Here is a tiny trained network, its code and every weight. The questions are about switching its units off for an input and a target symbol, where a switched-off unit gives its printed mean instead of its output.

import numpy as np


def w(rows, s, z=0):
    codes = np.array(rows[::2]) - 128.0
    scale = np.full(codes.shape[1], s)
    scale[-1] = z or s
    return codes * scale


def f(y):
    return y / 2 * (1 + np.tanh(0.7978845608 * (y + 0.044715 * y**3)))


def softmax(a):
    e = np.exp(a - a.max(-1, keepdims=True))
    return e / e.sum(-1, keepdims=True)


def log_softmax(a):
    a = a - a.max(-1, keepdims=True)
    return a - np.log(np.exp(a).sum(-1, keepdims=True))


def net(x, mask):
    ids = ['αγδζθλμτφ'.index(c) for c in x.split()]
    T = len(ids)
    res = E[ids] + P[:T]
    r = res
    for j in range(2):
        rows = slice(2 * j, 2 * j + 2)
        q, k, v = (r @ M[0][rows].T for M in (Q, K, V))
        z = softmax(np.where(np.tri(T) > 0, q @ k.T / 2**0.5, -1e9)) @ v
        o = O[0][rows]
        res = res + np.where(mask[j], z, o[:, -1]) @ o[:, :-1]
    y = f(res @ A[0][:, :-1].T + A[0][:, -1])
    res = res + np.where(mask[2:10], y, B[0][:, -1]) @ B[0][:, :-1]
    return log_softmax(res[-1] @ U[:, :-1].T + U[:, -1])


Q, K, V, O, A, B = {}, {}, {}, {}, {}, {}
E = w([
[169,235,110,146,182],'α',
[70,91,200,65,107],'γ',
[138,49,179,162,192],'δ',
[128,25,226,15,192],'ζ',
[72,181,189,142,49],'θ',
[85,63,104,152,62],'λ',
[189,125,135,175,115],'μ',
[135,2,160,115,108],'τ',
[195,170,205,93,100],'φ',
],0.022)
P = w([
[214,174,74,200,3],'0',
[133,151,168,197,89],'1',
[84,115,168,169,116],'2',
[74,93,162,146,129],'3',
[66,85,147,132,148],'4',
[53,79,146,118,161],'5',
],0.0067)
Q[0] = w([
[148,71,64,158,227],'h1',
[2,128,127,154,162],'h1',
[102,94,205,148,123],'h2',
[112,140,115,73,178],'h2',
],0.0091)
K[0] = w([
[160,108,85,164,193],'h1',
[37,143,84,120,156],'h1',
[72,214,86,137,246],'h2',
[158,149,185,141,107],'h2',
],0.012)
V[0] = w([
[98,231,52,142,127],'h1',
[57,119,165,107,73],'h1',
[127,168,95,161,163],'h2',
[170,139,254,125,141],'h2',
],0.009)
O[0] = w([
[119,179,158,84,73,48],'h1',
[120,254,90,186,70,153],'h1',
[144,92,188,248,242,114],'h2',
[189,173,148,87,154,254],'h2',
],0.0086,0.0095)
A[0] = w([
[104,155,123,102,27,165],'n1',
[172,210,30,221,139,76],'n2',
[27,116,230,2,78,81],'n3',
[230,163,113,39,207,247],'n4',
[174,57,115,112,223,168],'n5',
[182,129,100,179,165,153],'n6',
[145,58,140,59,32,28],'n7',
[64,26,196,118,95,5],'n8',
],0.0096,0.0028)
B[0] = w([
[91,150,42,123,72,165],'n1',
[215,42,162,254,186,150],'n2',
[163,112,89,187,242,169],'n3',
[88,105,175,126,106,253],'n4',
[61,175,173,110,57,193],'n5',
[128,143,221,116,191,152],'n6',
[172,136,26,56,227,159],'n7',
[232,162,102,140,120,163],'n8',
],0.0079,0.016)
U = w([
[209,112,153,224,173,154],'α',
[45,83,196,120,28,163],'γ',
[133,187,175,41,2,185],'δ',
[89,194,168,111,121,16],'ζ',
[157,217,121,153,65,2],'θ',
[102,93,104,121,45,183],'λ',
[108,103,117,45,219,27],'μ',
[235,89,79,94,144,136],'τ',
[90,194,76,95,183,198],'φ',
],0.0097,0.0066)

Each question gives the input, a string of symbols that net reads in full, and the target symbol t.
The units are the heads (2 rows each of Q, K, V and O) and the neurons (one row each of A and B). Each row of codes is followed by its name. A weight is (code - 128) times the scale printed after its matrix; where a second scale follows, it is the last column's (O, A, B and U).
mask holds one flag per unit, heads first, then neurons. A switched-off unit (its flag False) gives its mean, the last column of its rows in O or B, instead of its output. The means were averaged over made-up inputs and are rounded, as every weight is.
A unit's drop is (log p(t) with every unit on - log p(t) with that unit switched off) / (log p(t) with every unit on - log p(t) with every unit switched off).
The circuit of an input: a set's keep is (log p(t) with only the set's units on - log p(t) with every unit switched off) / (log p(t) with every unit on - log p(t) with every unit switched off). Starting from all 10 units, units are removed one at a time, each time the one whose removal leaves the highest keep (on an exact tie, the one counted first), for as long as the keep stays at least 0.8.
circuit, biggest first: the units of the circuit, biggest drop first
most important unit: the unit with the biggest drop
top k neurons: the k neurons with the biggest drops, biggest first
which heads matter: for each layer, one digit per head in row order, 1 if its drop is at least 0.15 and else 0, layers parted by /
drop when u is switched off: that unit's drop, to one decimal
input τ α γ φ, target α: most important unit	h2
input φ α φ, target γ: top 4 neurons	n3, n8, n7, n2
input δ α τ γ, target α: top 3 neurons	n5, n4, n1
input φ θ θ τ, target τ: top 3 neurons	n7, n4, n8
input φ τ λ φ, target τ: circuit, biggest first	h2, n3, n5
input φ ζ φ ζ φ, target τ: circuit, biggest first	n3, h2, n5
input α φ θ, target α: circuit, biggest first	n2, h2, h1
input φ α θ τ δ φ, target γ: which heads matter	01
input μ γ τ α μ, target γ: circuit, biggest first	n3, n7, n8
input δ φ τ, target τ: top 3 neurons	n8, n7, n4
input τ α α τ μ α, target δ: which heads matter	11
input α μ τ τ τ λ, target α: which heads matter	11
input μ γ γ δ, target γ: which heads matter	00
input φ λ λ, target λ: which heads matter	11
input α τ φ, target α: which heads matter	01
input ζ φ α τ, target α: top 4 neurons	n8, n4, n1, n6
input ζ φ φ θ, target θ: top 2 neurons	n1, n3
input φ φ α, target α: top 3 neurons	n2, n5, n1
input μ φ γ ζ α μ, target γ: top neuron	n3
input α φ φ φ α α, target δ: top neuron	n4
input γ φ α, target α: drop when n5 is switched off	0.2
input τ φ φ φ γ, target φ: drop when h1 is switched off	0.5
input τ τ θ, target θ: drop when n1 is switched off	0.3
input ζ θ φ α τ, target α: drop when h2 is switched off	1.8
